Here is a tiny trained network, its code and every weight. The questions are about switching its units off for an input and a target symbol, where a switched-off unit gives its printed mean instead of its output.

import numpy as np


def w(rows, s, z=0):
    codes = np.array(rows[::2]) - 128.0
    scale = np.full(codes.shape[1], s)
    scale[-1] = z or s
    return codes * scale


def softmax(a):
    e = np.exp(a - a.max(-1, keepdims=True))
    return e / e.sum(-1, keepdims=True)


def log_softmax(a):
    a = a - a.max(-1, keepdims=True)
    return a - np.log(np.exp(a).sum(-1, keepdims=True))


def net(x, mask):
    ids = ['αδεηλφψω'.index(c) for c in x.split()]
    T = len(ids)
    res = E[ids] + P[:T]
    u = 0
    for l in range(2):
        r = res
        for j in range(3):
            rows = slice(4 * j, 4 * j + 4)
            q, k, v = (r @ M[l][rows].T for M in (Q, K, V))
            z = softmax(np.where(np.tri(T) > 0, q @ k.T / 4**0.5, -1e9)) @ v
            o = O[l][rows]
            res = res + np.where(mask[u + j], z, o[:, -1]) @ o[:, :-1]
        u += 3
    return log_softmax(res[-1] @ U[:, :-1].T + U[:, -1])


Q, K, V, O = {}, {}, {}, {}
E = w([
[40,111,145,126],'α',
[49,111,117,7],'δ',
[189,150,126,181],'ε',
[133,126,121,222],'η',
[158,202,188,108],'λ',
[138,164,104,168],'φ',
[111,68,87,102],'ψ',
[146,100,65,44],'ω',
],0.016)
P = w([
[184,59,86,114],'0',
[102,174,2,151],'1',
[129,78,101,83],'2',
[88,197,15,145],'3',
[131,87,135,64],'4',
[78,212,27,132],'5',
[119,96,158,38],'6',
[69,231,40,126],'7',
[126,127,186,50],'8',
[49,241,40,103],'9',
[154,160,217,22],'10',
[21,235,56,80],'11',
[212,151,211,70],'12',
],0.0098)
Q[0] = w([
[123,117,109,158],'0.h0',
[141,137,104,129],'0.h0',
[136,52,112,118],'0.h0',
[160,178,154,155],'0.h0',
[110,197,21,116],'0.h1',
[172,5,211,132],'0.h1',
[154,170,70,143],'0.h1',
[149,89,226,105],'0.h1',
[186,99,130,120],'0.h2',
[186,147,161,128],'0.h2',
[139,48,126,122],'0.h2',
[114,133,81,82],'0.h2',
],0.011)
K[0] = w([
[156,106,182,194],'0.h0',
[125,132,76,146],'0.h0',
[88,80,146,98],'0.h0',
[87,148,178,91],'0.h0',
[31,225,237,67],'0.h1',
[202,2,62,121],'0.h1',
[87,186,250,107],'0.h1',
[255,144,50,173],'0.h1',
[164,135,120,155],'0.h2',
[101,123,106,181],'0.h2',
[100,203,112,133],'0.h2',
[145,165,229,142],'0.h2',
],0.0097)
V[0] = w([
[149,137,201,213],'0.h0',
[187,100,173,161],'0.h0',
[155,67,219,109],'0.h0',
[176,48,173,146],'0.h0',
[167,121,61,112],'0.h1',
[165,68,50,81],'0.h1',
[61,38,146,144],'0.h1',
[147,139,155,19],'0.h1',
[106,251,109,129],'0.h2',
[78,154,129,176],'0.h2',
[105,213,108,103],'0.h2',
[110,88,45,150],'0.h2',
],0.011)
O[0] = w([
[134,113,97,57,7],'0.h0',
[162,115,95,95,51],'0.h0',
[161,183,41,74,2],'0.h0',
[211,113,62,57,58],'0.h0',
[157,150,138,72,196],'0.h1',
[157,180,186,14,225],'0.h1',
[38,94,119,45,126],'0.h1',
[113,226,155,158,156],'0.h1',
[78,181,219,178,119],'0.h2',
[85,159,148,117,105],'0.h2',
[121,134,254,156,142],'0.h2',
[117,85,140,64,222],'0.h2',
],0.0094,0.0061)
Q[1] = w([
[147,181,96,127],'1.h0',
[121,132,172,128],'1.h0',
[57,115,72,116],'1.h0',
[71,114,186,132],'1.h0',
[131,112,124,163],'1.h1',
[133,55,199,114],'1.h1',
[80,159,42,165],'1.h1',
[88,137,125,107],'1.h1',
[91,160,51,164],'1.h2',
[142,145,167,132],'1.h2',
[118,114,136,172],'1.h2',
[84,166,10,162],'1.h2',
],0.014)
K[1] = w([
[212,87,86,165],'1.h0',
[132,73,177,149],'1.h0',
[121,74,99,103],'1.h0',
[97,109,228,137],'1.h0',
[129,31,125,162],'1.h1',
[189,125,3,119],'1.h1',
[70,125,193,177],'1.h1',
[2,187,95,75],'1.h1',
[41,111,227,228],'1.h2',
[231,107,141,124],'1.h2',
[92,116,65,206],'1.h2',
[37,132,246,186],'1.h2',
],0.0072)
V[1] = w([
[81,35,138,82],'1.h0',
[130,140,174,137],'1.h0',
[79,119,215,130],'1.h0',
[203,91,173,97],'1.h0',
[176,198,56,88],'1.h1',
[84,149,98,46],'1.h1',
[107,167,199,81],'1.h1',
[75,215,146,130],'1.h1',
[197,144,119,223],'1.h2',
[234,152,192,96],'1.h2',
[165,123,76,86],'1.h2',
[159,254,149,144],'1.h2',
],0.012)
O[1] = w([
[178,135,148,168,204],'1.h0',
[118,85,82,100,167],'1.h0',
[185,134,72,97,234],'1.h0',
[76,42,149,149,186],'1.h0',
[91,108,110,255,222],'1.h1',
[18,110,114,135,247],'1.h1',
[58,159,225,99,135],'1.h1',
[56,250,166,185,57],'1.h1',
[213,106,109,177,48],'1.h2',
[144,118,225,244,168],'1.h2',
[88,91,118,173,247],'1.h2',
[80,179,102,225,49],'1.h2',
],0.0082,0.014)
U = w([
[104,160,80,117,194],'α',
[123,175,211,127,106],'δ',
[146,124,126,183,32],'ε',
[155,118,106,135,83],'η',
[152,172,111,184,193],'λ',
[200,139,254,122,130],'φ',
[60,129,51,169,2],'ψ',
[113,135,175,169,39],'ω',
],0.0064,0.0073)

Each question gives the input, a string of symbols that net reads in full, and the target symbol t.
The units are the heads (4 rows each of Q, K, V and O). Each row of codes is followed by its name. A weight is (code - 128) times the scale printed after its matrix; where a second scale follows, it is the last column's (O and U).
mask holds one flag per head, layer by layer. A switched-off head (its flag False) gives its mean, the last column of its rows in O, instead of its output. The means were averaged over made-up inputs and are rounded, as every weight is.
A unit's drop is (log p(t) with every unit on - log p(t) with that unit switched off) / (log p(t) with every unit on - log p(t) with every unit switched off).
The circuit of an input: a set's keep is (log p(t) with only the set's units on - log p(t) with every unit switched off) / (log p(t) with every unit on - log p(t) with every unit switched off). Starting from all 6 units, units are removed one at a time, each time the one whose removal leaves the highest keep (on an exact tie, the one counted first), for as long as the keep stays at least 0.8.
units of the circuit, in order: the units of the circuit, biggest drop first
most important unit: the unit with the biggest drop
which heads matter: for each layer, one digit per head in row order, 1 if its drop is at least 0.15 and else 0, layers parted by /
input η η δ, target η: most important unit => 1.h1
input φ η ω ω ε ε ψ ψ λ η ω φ, target λ: units of the circuit, in order => (0.h1; 1.h2)
input ψ η α, target ψ: units of the circuit, in order => (1.h1; 0.h2; 0.h1; 0.h0)
input α η ω λ ω, target α: which heads matter => 111 / 101
input δ ω ω, target δ: units of the circuit, in order => (0.h1; 1.h1)
input φ φ ω λ α η α ψ ψ δ ε ψ, target δ: which heads matter => 000 / 010
input λ ω α δ η ω, target δ: units of the circuit, in order => (1.h1; 0.h1)
input ψ η α η ω δ ψ ω η δ ω η ψ, target ψ: units of the circuit, in order => (1.h1; 0.h2; 0.h0; 0.h1)
input δ ε ε η η, target δ: units of the circuit, in order => (1.h1; 0.h2; 0.h1)
input ε ε η η ω φ ω η η λ α λ ε, target ε: units of the circuit, in order => (0.h0; 1.h1; 1.h2; 0.h2)
input ω α ε φ φ ψ α φ, target α: units of the circuit, in order => (0.h1; 1.h2; 1.h1)
input δ ω ω δ ε ε α, target δ: which heads matter => 010 / 010
input ε φ η ω ψ α ω ω ε ψ η η, target α: which heads matter => 010 / 011
input ω ψ α η η η ε δ ε η, target δ: which heads matter => 010 / 010
input η ε δ λ ω, target η: which heads matter => 111 / 011
input ω δ λ ψ η η η φ ψ, target ω: most important unit => 0.h1
input φ δ λ ω, target λ: which heads matter => 111 / 101
input φ ψ ω ω φ ω η η η, target φ: which heads matter => 110 / 011
input ω ω ψ α η φ φ, target ω: units of the circuit, in order => (0.h1; 1.h2; 1.h1; 0.h2)
input φ λ η η ω, target φ: units of the circuit, in order => (1.h1)
input ε ω η λ η η φ η η η η α η, target ε: units of the circuit, in order => (1.h1; 0.h0; 1.h2; 0.h2)
input η ε λ η η α ψ, target η: units of the circuit, in order => (1.h1; 0.h1; 0.h0)
input α ψ α λ α ψ λ ψ ω λ ω, target α: which heads matter => 011 / 101
input φ δ λ η ψ, target φ: which heads matter => 010 / 011
input φ φ η η η η ψ α η ε, target α: which heads matter => 110 / 001
input ω ω φ α ε η ε α, target α: which heads matter => 010 / 001
input η δ ω φ η η α α δ ψ ε ε δ, target η: which heads matter => 111 / 010
input φ φ α λ η ε η ω δ δ ω φ, target δ: which heads matter => 000 / 010
input δ η ε ψ φ ε, target δ: which heads matter => 010 / 010
input ε ε λ ψ δ ω δ λ η, target ε: most important unit => 0.h0
